Below are the code and all the weights of a small trained network. Each question names an input and a class and asks about switching units off, where a switched-off unit gives its printed mean instead of its output.

import numpy as np


def w(rows, s, z=0):
    codes = np.array(rows[::2]) - 128.0
    scale = np.full(codes.shape[1], s)
    scale[-1] = z or s
    return codes * scale


def f(y):
    return np.maximum(y, 0)


def log_softmax(a):
    a = a - a.max(-1, keepdims=True)
    return a - np.log(np.exp(a).sum(-1, keepdims=True))


def net(x, mask):
    res = np.array(x, float).reshape(1, 7) / 4 @ E
    y = f(res @ A[0][:, :-1].T + A[0][:, -1])
    res = res + np.where(mask, y, B[0][:, -1]) @ B[0][:, :-1]
    return log_softmax(res[-1] @ U[:, :-1].T + U[:, -1])


A, B = {}, {}
E = w([
[65,107,253,59,65,122,64,172,82,87,230],'x0',
[149,178,140,159,108,5,73,204,122,71,155],'x1',
[115,230,194,172,237,179,203,200,71,153,201],'x2',
[63,54,159,135,99,128,164,76,22,108,118],'x3',
[220,149,150,33,132,36,247,139,36,152,153],'x4',
[228,170,183,146,100,95,191,113,164,186,165],'x5',
[147,91,111,133,140,163,105,24,190,174,135],'x6',
],0.006)
A[0] = w([
[60,98,114,202,152,132,91,138,164,109,82,124],'N0',
[197,113,131,154,111,172,149,53,208,228,109,218],'N1',
[61,97,172,122,116,194,61,79,129,95,219,253],'N2',
[92,128,82,241,116,170,76,141,126,91,90,162],'N3',
[106,45,44,129,80,139,35,45,210,96,40,223],'N4',
[124,64,183,112,76,111,106,101,158,153,153,195],'N5',
[41,123,154,185,117,186,48,133,163,92,140,234],'N6',
[54,81,124,122,91,201,87,120,150,120,166,182],'N7',
[162,120,86,148,176,110,183,53,92,191,60,165],'N8',
[101,117,163,146,82,62,72,169,72,56,127,100],'N9',
[168,109,128,96,174,173,182,77,117,136,127,183],'N10',
[155,178,101,194,149,101,118,141,236,139,113,148],'N11',
[177,124,159,119,122,125,209,119,88,186,166,195],'N12',
[99,176,79,182,191,122,141,173,77,88,126,221],'N13',
[94,109,197,86,60,43,77,158,160,57,161,85],'N14',
[153,175,113,159,115,163,107,132,254,226,89,156],'N15',
[165,198,152,98,129,100,134,206,124,120,232,142],'N16',
[131,205,195,71,112,86,159,178,79,106,180,106],'N17',
[167,121,160,149,122,158,165,2,177,224,115,147],'N18',
[187,170,151,126,177,88,144,177,127,169,202,166],'N19',
[196,235,197,89,131,109,97,239,174,139,218,197],'N20',
],0.0068,0.0023)
B[0] = w([
[75,174,128,116,214,135,162,179,204,170,155,182],'N0',
[191,180,106,180,152,161,99,113,149,68,100,208],'N1',
[118,9,190,45,125,108,141,60,73,142,130,200],'N2',
[93,177,117,155,225,136,165,165,214,157,161,191],'N3',
[142,124,53,29,255,34,100,143,122,138,101,249],'N4',
[192,100,128,111,139,147,109,94,69,101,97,168],'N5',
[101,90,182,105,182,156,209,110,133,163,152,206],'N6',
[129,92,170,50,203,102,156,129,102,170,131,187],'N7',
[187,133,142,146,90,135,120,84,95,45,174,189],'N8',
[144,91,155,161,86,178,78,102,111,92,124,176],'N9',
[139,113,174,128,163,132,145,117,59,100,135,169],'N10',
[111,143,87,118,174,146,142,137,202,155,118,187],'N11',
[99,153,148,164,120,132,195,162,110,130,179,180],'N12',
[125,128,159,151,154,157,184,99,171,139,143,178],'N13',
[171,114,141,144,71,150,64,81,84,89,84,181],'N14',
[160,158,61,172,187,177,110,149,181,123,99,201],'N15',
[103,174,72,105,128,92,147,149,116,140,186,185],'N16',
[98,138,104,87,57,70,78,187,145,120,171,186],'N17',
[206,154,149,193,95,163,125,98,75,52,103,195],'N18',
[124,166,103,149,150,91,206,142,155,111,180,180],'N19',
[122,250,82,129,170,79,172,179,126,113,170,206],'N20',
],0.0077,0.012)
U = w([
[165,134,200,183,127,145,175,85,95,87,161,192],'0',
[127,81,176,131,22,133,80,129,106,110,127,149],'1',
[155,162,103,124,118,101,93,129,60,107,117,5],'2',
[70,58,254,63,166,156,168,127,92,197,133,137],'3',
[127,174,117,238,168,229,149,167,187,146,112,98],'4',
[181,89,88,109,155,122,59,77,129,114,14,156],'5',
[85,153,67,84,170,61,164,180,163,171,169,140],'6',
],0.0087,0.0028)

Each question gives the input, the list of numbers given to net, and the class t.
The units are the neurons (one row each of A and B). Each row of codes is followed by its name. A weight is (code - 128) times the scale printed after its matrix; where a second scale follows, it is the last column's (A, B and U).
mask holds one flag per neuron, in row order. A switched-off neuron (its flag False) gives its mean, the last column of its row in B, instead of its output. The means were averaged over made-up inputs and are rounded, as every weight is.
A unit's drop is (log p(t) with every unit on - log p(t) with that unit switched off) / (log p(t) with every unit on - log p(t) with every unit switched off).
The circuit of an input: a set's keep is (log p(t) with only the set's units on - log p(t) with every unit switched off) / (log p(t) with every unit on - log p(t) with every unit switched off). Starting from the 12 units with the biggest drops (on a tie, the unit counted first), units are removed one at a time, each time the one whose removal leaves the highest keep (on an exact tie, the one counted first), for as long as the keep stays at least 0.8.
units of the circuit, in order: the units of the circuit, biggest drop first
unit that matters most: the unit with the biggest drop
top k neurons: the k neurons with the biggest drops, biggest first
drop of u: that unit's drop, to one decimal
input [-6,6,-5,0,2,7,3], class 5: unit that matters most -> N3
input [-5,0,-7,-2,-7,3,-3], class 6: units of the circuit, in order -> N4, N3
input [8,0,0,-1,-3,4,-7], class 1: units of the circuit, in order -> N14, N4, N17
input [-3,6,-2,-1,4,6,6], class 4: units of the circuit, in order -> N2, N4
input [-1,-8,7,4,3,-6,5], class 0: units of the circuit, in order -> N8, N4
input [5,4,2,-3,-6,-1,1], class 3: units of the circuit, in order -> N2, N6
input [6,5,1,6,4,8,-4], class 2: top 3 neurons -> N14, N9, N4
input [-4,6,-6,4,8,6,-5], class 2: units of the circuit, in order -> N3, N0
input [7,-2,8,7,0,6,-5], class 6: top 2 neurons -> N17, N20
input [-3,1,6,6,0,-6,-6], class 4: top 4 neurons -> N4, N2, N7, N13
input [8,6,3,0,-3,-4,-4], class 3: top 2 neurons -> N6, N2
input [6,-3,2,-4,0,-4,-6], class 3: top 3 neurons -> N4, N2, N15
input [-7,-2,3,5,1,-3,1], class 0: top 2 neurons -> N8, N15
input [-4,-4,0,4,-8,-2,-2], class 6: top 2 neurons -> N4, N3
input [4,6,-1,1,5,-3,-2], class 2: units of the circuit, in order -> N14
input [-3,-6,0,-2,8,-7,8], class 0: top 2 neurons -> N8, N10
input [6,2,6,0,-3,2,6], class 3: top 2 neurons -> N2, N4
input [8,-1,8,1,-2,-5,-8], class 3: top 2 neurons -> N2, N4
input [-3,-2,-7,-4,-4,-2,0], class 6: top 4 neurons -> N4, N0, N3, N14
input [-8,4,-7,3,-3,-6,-5], class 6: top neuron -> N4
input [7,-1,1,-2,-3,4,7], class 3: top 2 neurons -> N2, N7
input [6,6,-1,7,-7,8,1], class 3: drop of N18 -> 0.1
input [7,6,5,1,-2,-5,1], class 3: drop of N2 -> 0.2
input [4,1,-8,-4,-2,8,2], class 5: drop of N0 -> 0.0
